Below are the code and all the weights of a small trained network. Each question names an input and a class and asks about switching units off, where a switched-off unit gives its printed mean instead of its output.

import numpy as np


def w(rows, s, z=0):
    codes = np.array(rows[::2]) - 128.0
    scale = np.full(codes.shape[1], s)
    scale[-1] = z or s
    return codes * scale


def f(y):
    return np.maximum(y, 0)


def log_softmax(a):
    a = a - a.max(-1, keepdims=True)
    return a - np.log(np.exp(a).sum(-1, keepdims=True))


def net(x, mask):
    res = np.array(x, float).reshape(1, 7) / 4 @ E
    y = f(res @ A[0][:, :-1].T + A[0][:, -1])
    res = res + np.where(mask, y, B[0][:, -1]) @ B[0][:, :-1]
    return log_softmax(res[-1] @ U[:, :-1].T + U[:, -1])


A, B = {}, {}
E = w([
[147,44,121,208,192,180,91,102,182],'x0',
[127,88,124,152,142,26,189,102,230],'x1',
[134,138,28,212,110,136,124,134,113],'x2',
[145,137,210,180,221,104,23,118,191],'x3',
[108,17,129,42,101,137,149,147,188],'x4',
[124,176,168,179,155,184,197,255,122],'x5',
[128,126,162,39,154,118,116,129,113],'x6',
],0.0042)
A[0] = w([
[134,143,111,122,144,93,110,99,139,172],'N0',
[133,133,98,189,135,127,145,164,137,167],'N1',
[128,155,129,120,115,99,146,141,139,227],'N2',
[125,140,80,249,148,147,158,182,151,173],'N3',
[142,162,121,126,99,136,149,132,98,54],'N4',
[131,76,151,143,141,133,117,111,172,197],'N5',
[131,41,169,148,143,137,107,99,196,187],'N6',
[128,124,138,120,110,131,95,159,133,181],'N7',
[129,118,135,138,124,148,51,156,135,190],'N8',
[132,134,68,183,120,107,76,74,132,141],'N9',
[112,151,130,122,73,101,150,166,149,170],'N10',
[117,116,95,110,112,127,144,122,134,190],'N11',
[132,121,134,112,139,134,153,135,123,132],'N12',
[129,166,131,140,127,47,117,90,178,169],'N13',
[131,126,126,134,146,129,139,146,133,166],'N14',
[122,122,143,83,122,119,99,141,126,217],'N15',
[130,111,135,134,131,128,123,121,139,162],'N16',
[128,135,74,168,126,115,88,84,134,149],'N17',
[116,163,119,175,87,159,130,120,103,77],'N18',
[131,141,122,122,123,136,137,130,121,72],'N19',
[123,135,125,96,102,115,145,137,136,107],'N20',
[128,111,94,113,126,128,141,123,133,209],'N21',
[119,129,153,139,168,150,76,143,122,114],'N22',
[131,116,150,122,120,134,116,158,133,254],'N23',
[128,153,118,166,90,154,137,148,101,103],'N24',
[125,105,108,114,117,125,148,130,121,124],'N25',
[122,86,45,84,73,122,172,114,131,226],'N26',
[127,147,135,135,121,128,112,123,121,149],'N27',
],0.014,0.0016)
B[0] = w([
[101,151,135,137,147,102,115,135,119,171],'N0',
[136,119,150,113,123,113,190,132,158,191],'N1',
[121,133,142,98,133,104,149,127,125,172],'N2',
[150,115,139,97,94,68,250,137,174,245],'N3',
[111,137,150,110,162,78,118,129,107,173],'N4',
[85,161,139,128,139,87,98,125,170,202],'N5',
[66,178,149,128,151,59,74,120,199,242],'N6',
[131,132,128,93,125,153,138,121,143,157],'N7',
[159,114,117,98,89,173,131,140,142,185],'N8',
[115,107,68,168,125,117,46,110,167,211],'N9',
[129,138,139,116,122,124,162,120,175,185],'N10',
[148,103,100,138,115,115,132,122,134,176],'N11',
[120,140,116,121,119,121,120,106,147,151],'N12',
[97,168,188,110,153,95,143,148,114,207],'N13',
[119,129,124,113,117,130,138,113,142,150],'N14',
[140,143,140,71,104,150,139,145,134,185],'N15',
[115,137,132,126,128,114,117,130,140,152],'N16',
[124,101,91,159,128,124,59,112,160,195],'N17',
[131,123,131,134,146,73,111,127,42,186],'N18',
[124,133,134,123,139,108,124,130,126,141],'N19',
[123,116,126,142,109,111,150,128,163,167],'N20',
[143,112,91,115,115,106,117,123,123,171],'N21',
[143,104,109,107,96,180,160,133,120,190],'N22',
[132,143,122,72,116,138,120,112,151,173],'N23',
[125,133,146,130,155,77,136,117,54,188],'N24',
[140,109,104,141,116,115,123,127,129,163],'N25',
[179,61,47,158,85,91,138,123,144,253],'N26',
[126,121,122,123,139,134,121,119,99,151],'N27',
],0.024,0.0068)
U = w([
[162,139,150,98,112,253,98,148,101,203],'0',
[98,122,97,185,150,125,6,93,136,115],'1',
[137,119,132,201,158,216,89,135,114,5],'2',
[222,53,89,137,64,137,168,130,124,112],'3',
[110,172,192,137,216,113,125,145,25,122],'4',
[95,173,201,92,139,103,161,149,169,153],'5',
],0.0065,0.0025)

Each question gives the input, the list of numbers given to net, and the class t.
The units are the neurons (one row each of A and B). Each row of codes is followed by its name. A weight is (code - 128) times the scale printed after its matrix; where a second scale follows, it is the last column's (A, B and U).
mask holds one flag per neuron, in row order. A switched-off neuron (its flag False) gives its mean, the last column of its row in B, instead of its output. The means were averaged over made-up inputs and are rounded, as every weight is.
A unit's drop is (log p(t) with every unit on - log p(t) with that unit switched off) / (log p(t) with every unit on - log p(t) with every unit switched off).
The circuit of an input: a set's keep is (log p(t) with only the set's units on - log p(t) with every unit switched off) / (log p(t) with every unit on - log p(t) with every unit switched off). Starting from the 12 units with the biggest drops (on a tie, the unit counted first), units are removed one at a time, each time the one whose removal leaves the highest keep (on an exact tie, the one counted first), for as long as the keep stays at least 0.8.
circuit, biggest first: the units of the circuit, biggest drop first
most important unit: the unit with the biggest drop
top k neurons: the k neurons with the biggest drops, biggest first
drop when u is switched off: that unit's drop, to one decimal
input [0,2,3,3,-7,-4,-8], class 1: most important unit : N9
input [-2,3,0,-7,-1,6,4], class 3: top 2 neurons : (N6, N26)
input [-7,-6,2,-1,-6,-5,-1], class 1: top 2 neurons : (N9, N3)
input [0,-5,1,-3,-7,-4,-4], class 1: top 2 neurons : (N9, N17)
input [7,-6,-8,8,-8,5,1], class 0: top 3 neurons : (N22, N26, N8)
input [-5,8,0,4,-5,-8,5], class 1: top 4 neurons : (N9, N3, N17, N1)
input [8,-1,6,3,8,0,-5], class 5: circuit, biggest first : (N3, N6)
input [3,-8,-2,-1,7,6,2], class 0: top 2 neurons : (N26, N3)
input [2,-8,7,1,-6,1,1], class 3: top 2 neurons : (N3, N6)
input [4,-2,2,8,7,-2,1], class 1: top 2 neurons : (N3, N1)
input [1,-1,-2,1,1,-7,5], class 1: top 2 neurons : (N3, N1)
input [-1,-4,-5,-4,1,0,6], class 3: top 2 neurons : (N6, N13)
input [5,-8,8,4,-6,-4,-7], class 3: drop when N3 is switched off : 4.7
input [1,-5,-6,-8,-4,7,2], class 4: drop when N25 is switched off : 0.0
input [2,-7,-7,6,-4,8,-2], class 3: circuit, biggest first : (N22)
input [2,-3,-3,-4,-2,3,-6], class 4: drop when N9 is switched off : 0.1
